Each row has a name. After each piece below comes the name of the row it's from, unless a question asks for something else. Each question is about the rows just above it.

[130 126 128 127 127 126 127 129 128 129 127 128 127 132 127 129 129] -> K22
[128 201  76 130 169 138 187 194  65  78 180  92 198 126 145  68 222] -> K17
[138 169 201 194 128 145 198  76  65  78  68 130 126  92 181 222 187] -> K447
which: [138 169 201 194 128 145 198  76  65  78  68 130 126  92 181 222 187]
K447
The row with [127 129 128 129 127] is
K22
which: [145  68]
K17
[ 65  68  76  78  92 126 128 130 138 145 169 180 187 194 198 201 222] is which row reordered?
K17

[ 94 164  86 146 108 168 137 105  59 128 119 104 170 118 118  91  95 149
 108 132] : K402
[168 164  59  86 118 108 105 137 149 108 170  91  94 127 132 119  95 118
 104 146] : K267
[115 190  93 110 104  98 107 126 188 102 123  49 118 110  96 146 168 108
 129 121] : K278
[138 130 173 141  99  99 160 173 134 130 120  81 106 122 181  89 126  98
 111 157] : K972
[ 73 138 130 173 141 100 146  73 130 159 126 158 141 112  97 153 144 107
 128  70] : K955
[146 134 122 171 105 160 116 169 138 125 142 112 151 127 168 134 140 144
 117 145] : K299
[189  93 102 121 118 168 129 126  98  49 190 115 123 110 107 110 104 146
 108  96] : K848
[ 96 121 149 105 147 158  98 184 164 135 125 133 108 122 137 161 125 167
 112  82] : K196
Put [168 149  86 119 105 132 170  94  59 137 108 146 164 118 118 108  91  95
 128 104] back in order: which row is it?
K402
which: [138 130 173 141 100]
K955
[167 125 161 137 122 108 133 125 135] is which row, read backwards?
K196
Which row holds [164 184] read backwards?
K196
[ 49  93  96  98 102 104 107 108 110 110 115 118 121 123 126 129 146 168
 189 190] is which row reordered?
K848

[ 69 151  69 194 141  54 131  86 216 129 157 208] = K847
[213 110 212  71 133 214 133 189  49 143 103  60] = K882
[213 110 212  71 133 214  96 145 195 142  95 192] = K801
[147 144 147  97 115 218 160 149  65 131 151  70] = K773
[153 112 154 158 159  53  96  84 217 128 162 206] = K315
[127 154 210  85 142 157 107 190  89 142  78  96] = K168
[ 64 153  65 194 138  50 130  85 220 127 157 210] = K669
Which row holds this, read backwards? [195 145  96]
K801
[210 157 127] is which row, read backwards?
K669

[184 176  69  53] = K274
[203 107 107  71] = K629
[107 106 203  53] = K574
[ 46 166 209 210] = K437
[107 203 107  70] = K960
[164  58 130 152] = K236
[ 50 118 199 204] = K821
[106 203  53 107] is which row reordered?
K574
which: [118 199]
K821
Which row holds these entries in another order? [ 71 203 107 107]
K629
which: [ 58 130 152]
K236
Which row holds this, read backwards? [204 199 118]
K821
Which row holds this, read backwards? [107 203 107]
K960
Which row holds these entries in another order? [ 70 107 107 203]
K960

[ 66 177 117 132  96 127 137 112 143  96]  K257
[112 143  67 137 177 127 117  96 132  96]  K93
[151 146 156 156 158 143 142 133 120  57]  K306
Put [ 96 132  96 117 127 177 137  67 143 112] back in order: which row is it?
K93
Which row holds [120 133 142 143 158 156 156 146] read backwards?
K306
Which row holds [156 156 158 143 142 133 120  57]?
K306
The row with [137 112] is
K257

